How the states are linked:
s113 δ s921
s113 χ s934
s113 π s585
s113 β s252
s113 σ s375
s814 δ s47
s814 π s250
s814 β s468
s814 σ s508
s966 δ s955
s966 χ s468
s966 π s967
s966 β s743
s966 σ s325
s836 δ s784
s836 χ s424
s836 π s564
s836 β s865
s836 σ s521
s468 δ s967
s468 χ s278
s468 π s245
s468 β s537
s468 σ s47
s858 χ s886
s858 π s71
s858 σ s214
s356 δ s32
s356 χ s24
s356 π s901
s356 β s934
s356 σ s114
s331 δ s129
s331 χ s976
s331 π s325
s331 β s749
s331 σ s245
s537 δ s274
s537 χ s331
s537 π s129
s537 β s257
s537 σ s967
s24 δ s901
s24 χ s849
s24 π s241
s24 β s158
s24 σ s582
s521 δ s849
s521 χ s839
s521 π s836
s521 β s784
s521 σ s707
s350 δ s64
s350 χ s252
s350 π s631
s350 β s214
s350 σ s750
s783 δ s750
s783 χ s113
s783 π s921
s783 β s350
s783 σ s651
s257 δ s839
s257 χ s749
s257 π s395
s257 β s424
s257 σ s274
s585 δ s252
s585 χ s747
s585 π s465
s585 β s23
s585 σ s113
s976 δ s325
s976 χ s814
s976 π s47
s976 β s966
s976 σ s990
s855 δ s521
s855 χ s257
s855 π s839
s855 β s836
s855 σ s455
s423 δ s886
s423 χ s783
s423 π s750
s423 β s492
s423 σ s23
s250 δ s468
s250 χ s850
s250 π s278
s250 β s245
s250 σ s814
s375 δ s783
s375 χ s32
s375 π s113
s375 β s921
s375 σ s192
s839 δ s836
s839 χ s395
s839 π s424
s839 β s564
s839 σ s855
s750 δ s492
s750 χ s921
s750 π s350
s750 β s64
s750 σ s423
s71 χ s492
s71 π s219
s71 σ s858
s102 δ s375
s102 χ s356
s102 π s32
s102 β s113
s102 σ s602
s564 δ s865
s564 χ s571
s564 π s979
s564 β s582
s564 σ s836
s349 δ s990
s349 π s508
s349 β s976
s349 σ s850
s784 δ s867
s784 χ s564
s784 π s865
s784 β s114
s784 σ s849
s934 δ s585
s934 χ s158
s934 π s747
s934 β s465
s934 σ s32
s47 δ s966
s47 χ s250
s47 π s468
s47 β s967
s47 σ s976
s492 δ s219
s492 χ s350
s492 π s64
s492 σ s886
s867 δ s602
s867 χ s865
s867 π s114
s867 β s102
s867 σ s241
s395 δ s424
s395 χ s955
s395 π s535
s395 β s571
s395 σ s257
s23 δ s439
s23 χ s651
s23 π s423
s23 β s886
s23 σ s252
s158 δ s747
s158 χ s867
s158 π s602
s158 β s192
s158 σ s901
s325 δ s749
s325 χ s47
s325 π s966
s325 β s955
s325 σ s331
s245 δ s537
s245 χ s990
s245 π s331
s245 β s129
s245 σ s468
s206 δ s24
s206 χ s521
s206 π s849
s206 β s241
s206 σ s979
s865 δ s114
s865 χ s979
s865 π s582
s865 β s356
s865 σ s784
s901 δ s934
s901 χ s241
s901 π s158
s901 β s747
s901 σ s356
s192 δ s651
s192 χ s102
s192 π s375
s192 β s783
s192 σ s747
s850 δ s278
s850 π s349
s850 β s990
s439 δ s858
s439 χ s423
s439 π s886
s439 β s71
s439 σ s631
s602 δ s192
s602 χ s114
s602 π s102
s602 β s375
s602 σ s158
s743 δ s455
s743 χ s537
s743 π s274
s743 β s855
s743 σ s955
s252 δ s631
s252 χ s465
s252 π s23
s252 β s439
s252 σ s921
s582 δ s356
s582 χ s206
s582 π s24
s582 β s901
s582 σ s865
s849 δ s241
s849 χ s836
s849 π s784
s849 β s867
s849 σ s206
s979 δ s582
s979 χ s707
s979 π s206
s979 β s24
s979 σ s564
s749 δ s395
s749 χ s966
s749 π s955
s749 β s535
s749 σ s129
s64 χ s631
s64 π s214
s64 σ s492
s886 δ s71
s886 χ s750
s886 π s492
s886 β s219
s886 σ s439
s114 δ s102
s114 χ s582
s114 π s356
s114 β s32
s114 σ s867
s219 χ s64
s219 σ s71
s424 δ s564
s424 χ s535
s424 π s571
s424 β s979
s424 σ s839
s274 δ s855
s274 χ s129
s274 π s257
s274 β s839
s274 σ s743
s278 δ s245
s278 χ s349
s278 π s990
s278 β s331
s278 σ s250
s955 δ s535
s955 χ s967
s955 π s743
s955 β s455
s955 σ s749
s651 δ s423
s651 χ s375
s651 π s783
s651 β s750
s651 σ s465
s241 δ s158
s241 χ s784
s241 π s867
s241 β s602
s241 σ s24
s129 δ s257
s129 χ s325
s129 π s749
s129 β s395
s129 σ s537
s214 χ s439
s214 π s858
s214 σ s64
s747 δ s465
s747 χ s602
s747 π s192
s747 β s651
s747 σ s934
s631 δ s214
s631 χ s23
s631 π s439
s631 β s858
s631 σ s350
s921 δ s350
s921 χ s585
s921 π s252
s921 β s631
s921 σ s783
s455 δ s707
s455 χ s274
s455 π s855
s455 β s521
s455 σ s535
s32 δ s113
s32 χ s901
s32 π s934
s32 β s585
s32 σ s102
s465 δ s23
s465 χ s192
s465 π s651
s465 β s423
s465 σ s585
s535 δ s571
s535 χ s743
s535 π s455
s535 β s707
s535 σ s395
s571 δ s979
s571 χ s455
s571 π s707
s571 β s206
s571 σ s424
s990 δ s331
s990 χ s508
s990 π s976
s990 β s325
s990 σ s278
s967 δ s743
s967 χ s245
s967 π s537
s967 β s274
s967 σ s966
s707 δ s206
s707 χ s855
s707 π s521
s707 β s849
s707 σ s571
s508 δ s976
s508 π s814
s508 β s47
s508 σ s349

The rows follow the links: the fewer symbols apart two states are, the more alike their rows tend to be.

Each row, then its state:
[-11, 22, -18, 10, 9, 5, 29, 19, -6, 8, -8, -13, 40, -25, 9, 21, -14, 9, 10, -11, 3, -2, 4, -20, -18, 12, -25, -11, 36, -49, -38, -10, -7, -2, -7, -11, 15, -6, 2, -18, -8, -12, 37, -27, -35, 2, 5, 18, 16, -11, 4, -6, 26, 0, 7, 20, -2, -21, -4, -10, 5, 16, -31, 10] -> s71
[11, 4, -1, -32, -6, -12, 9, -16, 22, 3, 29, -7, -18, 27, -23, -33, 32, -2, -28, 3, -14, -36, 24, 21, 2, -7, -11, 1, -12, -6, 43, 28, 29, 11, 25, -9, 2, -9, 18, 17, 22, 33, -5, 5, 7, 4, -15, -10, -24, -17, -10, 15, -16, 11, -2, -15, -13, 31, 1, 1, -18, -1, -18, 5] -> s537
[3, 16, -15, 23, 6, 0, 23, 18, -5, -2, -11, -9, 38, -24, -2, 31, 4, 19, 6, -10, 12, 12, 0, -17, 3, -4, -14, -15, 34, -42, -27, -8, -13, -6, -19, -3, 2, -9, -10, -11, -11, -28, 36, -32, -30, 13, 14, 20, 23, -10, 2, -13, 15, -19, 6, 35, 15, -31, 2, -3, 6, 16, -16, 10] -> s350
[-4, 5, 1, -37, -1, -6, 7, -11, 14, 11, 25, -7, -19, 22, -6, -36, 6, -14, -18, 3, -17, -40, 19, 17, -15, 9, -14, 6, -13, -2, 25, 20, 30, 11, 29, -11, 12, -4, 24, 10, 18, 40, -9, 14, 7, -6, -21, -13, -26, -11, -5, 17, -5, 27, -1, -29, -24, 35, -5, -4, -13, -5, -21, -1] -> s274
[7, 8, -10, 32, 4, 1, 12, 17, -9, -9, -15, -1, 32, -24, -3, 36, 6, 21, 10, -7, 16, 27, -8, -16, 12, -10, -2, -13, 28, -26, -24, -13, -21, -7, -26, 4, -5, -6, -19, -10, -14, -37, 28, -28, -21, 12, 20, 20, 25, -3, 3, -17, 9, -27, 4, 39, 23, -36, 6, 0, 9, 13, 1, 7] -> s921
[-24, -6, 9, -24, 2, 11, -13, -7, -6, 14, 3, 2, -21, 6, 24, -25, -42, -28, 11, 6, -13, -19, -3, 4, -29, 28, -1, 15, -18, 22, -10, -5, 10, 4, 20, -8, 14, 10, 18, -6, 3, 30, -24, 28, 13, -23, -20, -15, -17, 10, 7, 14, 11, 36, -2, -43, -29, 28, -11, -8, 1, -12, -2, -9] -> s707
[6, 0, -4, 36, 2, 3, 0, 15, -13, -10, -22, 4, 24, -22, 3, 37, -1, 17, 15, -4, 17, 36, -15, -17, 14, -9, 9, -10, 18, -8, -25, -17, -27, -11, -29, 10, -11, 0, -23, -9, -17, -40, 16, -19, -11, 9, 21, 16, 26, 7, 4, -17, 5, -26, 3, 34, 25, -36, 6, 3, 13, 7, 15, 3] -> s585
[19, 2, 0, -25, -8, -16, 5, -16, 23, -1, 27, -5, -19, 29, -29, -27, 46, 5, -32, 3, -10, -28, 22, 21, 13, -18, -6, -1, -13, -2, 51, 29, 26, 8, 18, -2, -5, -10, 13, 21, 19, 24, -4, 3, 10, 11, -8, -9, -21, -16, -12, 10, -23, 0, -3, -4, -3, 23, 6, 5, -18, -3, -10, 5] -> s331
[-5, -13, 7, 32, 2, 12, -21, 8, -20, -8, -28, 13, 5, -20, 18, 28, -26, 0, 26, 1, 14, 43, -27, -14, 8, 2, 22, 2, -1, 25, -31, -26, -31, -12, -25, 13, -11, 12, -23, -11, -19, -34, -8, 2, 7, -4, 16, 5, 20, 21, 9, -13, 5, -14, -2, 10, 16, -25, 1, 3, 18, -4, 33, -8] -> s102
[-11, -17, 11, 26, 2, 15, -26, 6, -24, -4, -29, 15, -3, -17, 26, 20, -37, -7, 29, 3, 11, 38, -29, -12, 1, 8, 24, 8, -6, 33, -32, -27, -28, -10, -19, 11, -8, 14, -18, -11, -18, -25, -17, 11, 12, -11, 9, 1, 15, 25, 12, -10, 7, -6, -3, -2, 9, -18, -2, 2, 18, -8, 34, -12] -> s901
[-7, -14, 8, 32, 1, 12, -22, 8, -22, -8, -29, 13, 3, -19, 20, 26, -30, -2, 27, 3, 14, 41, -28, -14, 6, 4, 24, 3, -2, 28, -31, -26, -31, -11, -23, 13, -10, 12, -21, -11, -19, -31, -12, 5, 9, -5, 13, 3, 18, 23, 9, -13, 7, -12, -1, 6, 14, -23, 1, 2, 17, -6, 34, -10] -> s602
[26, -10, 9, -10, -11, -16, -11, -19, 17, -12, 16, 5, -29, 28, -31, -18, 47, 7, -27, 6, -2, -5, 9, 22, 28, -28, 14, 1, -24, 22, 53, 23, 13, 4, 6, 9, -18, -4, -3, 25, 14, 8, -17, 9, 24, 13, 0, -10, -14, -3, -12, 4, -32, -14, -4, 1, 12, 15, 10, 12, -14, -7, 17, 0] -> s349
[-6, 22, -18, 15, 9, 2, 28, 21, -4, 5, -7, -12, 41, -24, 4, 24, -6, 14, 7, -11, 6, 1, 4, -19, -10, 6, -22, -12, 37, -48, -32, -8, -9, -2, -11, -8, 11, -7, -2, -16, -9, -17, 39, -31, -35, 7, 8, 19, 18, -12, 4, -8, 22, -7, 7, 28, 4, -25, -1, -7, 5, 17, -27, 12] -> s64
[25, -5, 4, -17, -9, -16, -1, -18, 22, -9, 22, 0, -22, 29, -33, -21, 51, 8, -31, 4, -4, -15, 17, 23, 24, -25, 3, -1, -17, 9, 54, 28, 19, 7, 11, 4, -12, -8, 4, 24, 16, 14, -10, 4, 15, 14, -3, -10, -17, -11, -14, 6, -29, -9, -3, 1, 7, 17, 9, 9, -17, -3, 3, 3] -> s990
[-19, -17, 13, 13, 3, 17, -29, 2, -23, 2, -24, 15, -10, -13, 32, 9, -48, -18, 30, 4, 5, 27, -26, -10, -9, 18, 21, 12, -14, 40, -32, -26, -20, -7, -9, 8, -2, 18, -9, -11, -14, -11, -26, 22, 16, -19, 2, -6, 7, 26, 11, -4, 11, 10, -3, -18, -2, -5, -6, -1, 16, -11, 29, -14] -> s241

Each walk starts at a row. The symbols on each line, taken left to right, move it on to the next state.
Answer with the state's row; about right is enough.
[4, 7, -1, -35, -4, -10, 8, -15, 20, 7, 28, -7, -18, 26, -16, -33, 23, -6, -25, 3, -16, -40, 23, 18, -7, -1, -13, 2, -13, -5, 37, 24, 32, 11, 26, -10, 6, -7, 22, 15, 20, 37, -4, 8, 5, 0, -17, -12, -23, -15, -8, 15, -11, 16, -2, -20, -19, 33, -1, -1, -18, -3, -21, 2]
β β σ δ β δ σ σ -> [-14, -18, 12, 20, 2, 16, -28, 4, -23, -2, -26, 15, -6, -15, 29, 15, -43, -13, 30, 5, 7, 34, -29, -12, -5, 14, 23, 10, -11, 39, -32, -28, -25, -9, -15, 11, -5, 16, -14, -11, -16, -18, -23, 16, 16, -15, 6, -3, 10, 26, 11, -7, 10, 2, -3, -11, 4, -12, -5, 0, 18, -10, 33, -13]
χ χ χ π -> [-25, -10, 10, -18, 3, 13, -18, -3, -11, 13, -4, 5, -20, 2, 30, -21, -48, -28, 15, 6, -11, -11, -9, 1, -28, 30, 4, 16, -19, 28, -16, -10, 5, 3, 17, -5, 11, 13, 13, -8, 0, 25, -26, 30, 14, -25, -19, -14, -14, 15, 9, 11, 12, 34, -3, -42, -27, 23, -12, -7, 5, -14, 4, -12]
[2, -7, 1, 37, 2, 7, -10, 12, -17, -11, -27, 8, 16, -21, 8, 35, -10, 10, 20, -2, 18, 42, -21, -16, 14, -6, 16, -6, 11, 8, -27, -22, -30, -11, -29, 12, -12, 5, -25, -10, -19, -40, 4, -11, -3, 4, 19, 11, 25, 14, 6, -17, 4, -24, 1, 26, 24, -34, 4, 4, 15, 2, 26, -3]
χ χ δ χ δ χ δ -> [1, -10, 2, 37, 1, 8, -12, 11, -18, -10, -28, 10, 13, -21, 11, 34, -15, 8, 21, -1, 17, 42, -23, -15, 14, -5, 18, -4, 8, 12, -28, -24, -30, -13, -28, 12, -12, 6, -24, -10, -20, -39, 2, -8, -1, 2, 20, 11, 24, 16, 6, -15, 5, -22, 1, 22, 22, -33, 3, 3, 15, 1, 26, -4]
π χ σ π δ -> [3, -4, -1, 38, 3, 5, -7, 13, -16, -11, -24, 7, 17, -22, 6, 36, -7, 13, 19, -2, 18, 40, -19, -16, 15, -8, 14, -6, 13, 1, -25, -20, -30, -11, -29, 12, -12, 4, -24, -10, -19, -40, 9, -13, -6, 6, 20, 13, 26, 12, 6, -17, 4, -27, 1, 29, 25, -35, 5, 3, 15, 5, 21, -1]
[14, 4, -1, -30, -7, -15, 8, -16, 24, 0, 28, -6, -19, 28, -28, -30, 39, 2, -30, 2, -12, -32, 22, 21, 6, -12, -9, 0, -13, -5, 48, 28, 28, 10, 22, -5, 0, -9, 15, 19, 21, 27, -4, 5, 7, 7, -12, -9, -21, -16, -12, 11, -20, 5, -1, -10, -8, 28, 4, 3, -18, -2, -15, 4]
π β β σ π β -> [-27, -11, 10, -14, 2, 14, -19, -3, -13, 12, -6, 8, -19, 0, 31, -17, -50, -27, 19, 6, -10, -6, -12, -1, -27, 29, 7, 16, -20, 32, -19, -14, 2, 2, 13, -4, 10, 15, 9, -9, -2, 22, -27, 30, 14, -25, -16, -14, -11, 18, 9, 9, 12, 33, -3, -41, -25, 21, -11, -6, 6, -14, 8, -13]
π β σ π χ χ δ -> [-25, -15, 13, -1, 2, 17, -26, -1, -19, 6, -17, 11, -16, -7, 34, -5, -53, -24, 25, 7, -4, 11, -21, -5, -21, 26, 14, 15, -18, 38, -27, -21, -12, -3, 2, 2, 5, 18, 1, -11, -8, 6, -29, 29, 18, -23, -9, -11, -2, 25, 11, 3, 13, 23, -4, -33, -14, 9, -10, -5, 12, -14, 20, -15]
[5, 2, -6, 35, 3, 2, 2, 15, -12, -10, -20, 3, 26, -23, 1, 37, 1, 17, 13, -5, 17, 35, -13, -17, 15, -10, 7, -10, 21, -12, -24, -16, -27, -10, -27, 9, -9, 0, -22, -9, -17, -40, 19, -21, -14, 10, 20, 16, 27, 5, 4, -17, 6, -27, 3, 35, 26, -36, 5, 3, 11, 9, 11, 4]
β δ χ χ σ -> [7, 6, -8, 33, 4, 1, 9, 16, -9, -9, -17, 1, 29, -23, -1, 36, 6, 19, 11, -7, 16, 28, -9, -16, 13, -11, 2, -12, 25, -21, -25, -13, -23, -8, -27, 6, -7, -3, -19, -9, -14, -38, 25, -25, -19, 12, 21, 20, 25, 0, 2, -16, 8, -28, 4, 38, 24, -37, 6, 1, 9, 11, 5, 6]
σ σ σ δ -> [5, 10, -12, 32, 5, 0, 15, 17, -7, -7, -15, -3, 33, -24, -2, 35, 8, 21, 8, -8, 14, 24, -6, -17, 11, -9, -4, -13, 28, -30, -24, -12, -20, -8, -24, 3, -4, -6, -16, -9, -14, -35, 30, -29, -24, 13, 19, 19, 25, -4, 2, -16, 9, -26, 4, 39, 21, -36, 4, 0, 9, 13, -3, 8]
[7, 3, -7, 34, 3, 1, 6, 16, -10, -9, -19, 1, 27, -23, 1, 36, 3, 19, 13, -7, 17, 32, -11, -17, 15, -10, 3, -12, 23, -17, -25, -15, -25, -8, -27, 7, -8, -3, -21, -9, -16, -38, 23, -24, -16, 11, 20, 17, 26, 3, 3, -17, 6, -28, 3, 37, 24, -37, 6, 3, 11, 11, 9, 5]
π χ β σ δ π -> [2, 17, -17, 21, 6, 0, 25, 19, -5, -1, -10, -10, 39, -24, -1, 29, 2, 18, 6, -11, 10, 10, 1, -17, 0, -3, -16, -14, 36, -44, -28, -9, -13, -5, -16, -5, 5, -9, -8, -12, -10, -26, 37, -32, -31, 11, 14, 21, 21, -11, 0, -11, 16, -17, 6, 35, 12, -30, 3, -3, 5, 18, -19, 12]
π σ χ π δ β -> [-13, 21, -17, 10, 11, 5, 28, 21, -8, 9, -8, -13, 39, -26, 12, 20, -17, 7, 11, -10, 3, -2, 2, -20, -20, 14, -25, -10, 35, -48, -40, -12, -7, -2, -7, -12, 17, -5, 3, -19, -8, -10, 36, -26, -35, 1, 3, 17, 16, -10, 5, -5, 28, 2, 7, 18, -4, -19, -4, -10, 7, 16, -31, 9]
[-18, 0, 5, -34, 1, 4, -4, -10, 5, 15, 12, -3, -19, 13, 13, -34, -22, -24, -1, 5, -17, -32, 9, 10, -27, 23, -9, 12, -17, 12, 5, 7, 22, 9, 27, -11, 15, 3, 23, 2, 11, 40, -16, 23, 9, -18, -23, -15, -23, 0, 2, 17, 6, 35, -2, -41, -30, 34, -9, -7, -7, -9, -15, -6]
δ β π χ σ χ χ -> [-15, 0, 3, -34, 0, 2, -1, -11, 6, 13, 16, -4, -19, 16, 8, -33, -17, -22, -5, 4, -18, -34, 11, 12, -25, 21, -10, 12, -15, 9, 10, 8, 24, 10, 28, -11, 15, 2, 25, 2, 13, 41, -15, 22, 8, -16, -23, -15, -23, -2, 0, 17, 4, 35, -2, -40, -31, 35, -9, -6, -8, -7, -17, -4]
β χ π χ σ π -> [-13, 1, 2, -36, 0, 0, 0, -11, 8, 14, 19, -4, -20, 18, 6, -35, -11, -19, -9, 5, -17, -38, 14, 13, -23, 17, -11, 10, -15, 4, 14, 12, 25, 10, 28, -12, 15, 0, 25, 4, 14, 41, -14, 21, 8, -13, -24, -15, -25, -5, -2, 17, 3, 33, -2, -38, -30, 36, -8, -5, -9, -6, -18, -2]
[23, -3, 3, -18, -9, -16, 0, -18, 23, -7, 24, -2, -22, 29, -33, -22, 51, 8, -32, 4, -6, -17, 18, 22, 22, -25, 2, 0, -17, 5, 54, 29, 21, 7, 13, 3, -10, -9, 6, 23, 18, 15, -8, 4, 15, 12, -3, -9, -17, -12, -13, 7, -29, -9, -4, 0, 5, 19, 9, 9, -17, -4, 0, 3]
δ χ δ π δ β χ -> [-7, 3, 1, -37, -1, -3, 5, -13, 14, 12, 23, -7, -19, 22, -2, -36, 0, -17, -14, 3, -18, -39, 18, 15, -17, 13, -13, 7, -13, -1, 21, 18, 28, 12, 30, -12, 13, -3, 24, 8, 17, 41, -10, 16, 6, -9, -21, -14, -26, -10, -4, 18, -2, 28, -1, -32, -26, 36, -6, -5, -13, -6, -22, -1]
β δ π β β -> [-10, -17, 11, 29, 2, 13, -24, 6, -23, -6, -29, 13, -1, -18, 24, 24, -33, -5, 28, 3, 12, 40, -28, -13, 3, 7, 24, 5, -5, 32, -31, -27, -30, -10, -22, 12, -9, 14, -19, -11, -19, -29, -15, 7, 10, -9, 11, 3, 17, 25, 10, -11, 7, -9, -2, 2, 13, -21, -1, 2, 17, -8, 33, -10]
[-24, -16, 12, 3, 3, 18, -26, 2, -20, 6, -20, 13, -16, -8, 34, -1, -53, -22, 26, 6, -1, 15, -23, -7, -17, 25, 17, 14, -17, 39, -30, -23, -13, -4, -2, 4, 4, 18, -2, -11, -11, 3, -29, 26, 18, -23, -6, -10, 0, 25, 12, 1, 12, 19, -3, -29, -12, 5, -10, -3, 14, -13, 23, -14]
β σ χ σ π -> [-21, -16, 13, 7, 2, 17, -28, 1, -21, 4, -20, 12, -14, -9, 34, 2, -51, -22, 29, 5, 1, 19, -24, -8, -14, 23, 19, 13, -17, 40, -31, -24, -15, -5, -4, 5, 1, 18, -4, -12, -12, -1, -27, 25, 17, -22, -4, -8, 3, 25, 12, 0, 11, 17, -4, -26, -9, 2, -7, -3, 15, -13, 24, -14]
π χ σ δ χ δ π -> [-18, -18, 13, 16, 2, 16, -28, 3, -24, -1, -25, 15, -9, -14, 31, 11, -46, -15, 30, 6, 5, 29, -27, -10, -7, 17, 23, 11, -12, 39, -31, -27, -22, -8, -11, 9, -4, 17, -13, -12, -15, -15, -25, 20, 15, -16, 2, -5, 9, 27, 11, -5, 10, 6, -3, -15, 0, -8, -5, -1, 17, -11, 30, -13]
